[[121 151 143 128 128 133]
 [139 107 118 128 120 119]
 [113 143 131 126 140 137]
 [121 129 128 127 134 132]
 [126 140 140 133 132 136]
 [119 150 140 129 133 136]
 [126 126 125 128 131 127]
 [124 128 128 128 132 129]
 [119 133 123 122 132 127]]
->
[[121 151 143 128 128 133]
 [119 150 140 129 133 136]
 [113 143 131 126 140 137]
 [126 140 140 133 132 136]
 [119 133 123 122 132 127]
 [121 129 128 127 134 132]
 [124 128 128 128 132 129]
 [126 126 125 128 131 127]
 [139 107 118 128 120 119]]

[[122 144 102 121 118 144 111 115 127 132 150 128 118]
 [118 136 102 131 145 147 111 141 110  99 155 153 100]
 [108 151 148 132 129 112 127 119 150 134 131 135 118]]
->
[[108 151 148 132 129 112 127 119 150 134 131 135 118]
 [122 144 102 121 118 144 111 115 127 132 150 128 118]
 [118 136 102 131 145 147 111 141 110  99 155 153 100]]

[[114 112 151]
 [126 109 151]
 [108 110 152]]
->
[[114 112 151]
 [108 110 152]
 [126 109 151]]

[[131 113 119 136 156 138]
 [134 124 126  98 132 146]
 [124 119 125 152 150 137]
 [125 153 107 124 134 137]
 [125 125 123 154 149 136]]
->
[[125 153 107 124 134 137]
 [125 125 123 154 149 136]
 [134 124 126  98 132 146]
 [124 119 125 152 150 137]
 [131 113 119 136 156 138]]

[[123 118 111 126 113 124 133 119 126 109 138 121]
 [141 123 126 111 139 123 116 131 144 145 150 130]]
->
[[141 123 126 111 139 123 116 131 144 145 150 130]
 [123 118 111 126 113 124 133 119 126 109 138 121]]

[[132 121 123 105 126 109 137 146 149 110 117 134]
 [130 141 113 122 129 116 115 137 149 113 102 110]]
->
[[130 141 113 122 129 116 115 137 149 113 102 110]
 [132 121 123 105 126 109 137 146 149 110 117 134]]
---
[[144 125 126 105]
 [101 141 127 148]
 [131 121 125 137]]
->
[[131 121 125 137]
 [144 125 126 105]
 [101 141 127 148]]

[[127 131 130 127 127 129 129 126]
 [128 152 115 129 126 135 145 135]]
->
[[128 152 115 129 126 135 145 135]
 [127 131 130 127 127 129 129 126]]

[[128 127 129]
 [128 125 107]]
->
[[128 125 107]
 [128 127 129]]

[[127 126 126 131 116 122 125 129 126 132]
 [125 125 106 122 112 118 135 123 127 133]]
->
[[125 125 106 122 112 118 135 123 127 133]
 [127 126 126 131 116 122 125 129 126 132]]

[[130 132 148]
 [124 136 102]]
->
[[124 136 102]
 [130 132 148]]

[[130 139 133 135 119 125 117 129 129 129 129 127 129 126 118 123]
 [119 103 114 144 137 131 101 126 143 124 128 129 130 123 135 122]]
->
[[119 103 114 144 137 131 101 126 143 124 128 129 130 123 135 122]
 [130 139 133 135 119 125 117 129 129 129 129 127 129 126 118 123]]

[[ 99 153 152 153 154]
 [111 138 144 141 147]]
->
[[111 138 144 141 147]
 [ 99 153 152 153 154]]

[[120 119 119 143 134 129 133]
 [120 137 114 139 140 112 154]]
->
[[120 137 114 139 140 112 154]
 [120 119 119 143 134 129 133]]

[[149 140 124 113 139 151 101 125 146 151 148]
 [123 123 136 113 145 156 112 119 139 135 142]
 [131 124 116 117 134 132 120 126 116 148 135]]
->
[[131 124 116 117 134 132 120 126 116 148 135]
 [149 140 124 113 139 151 101 125 146 151 148]
 [123 123 136 113 145 156 112 119 139 135 142]]
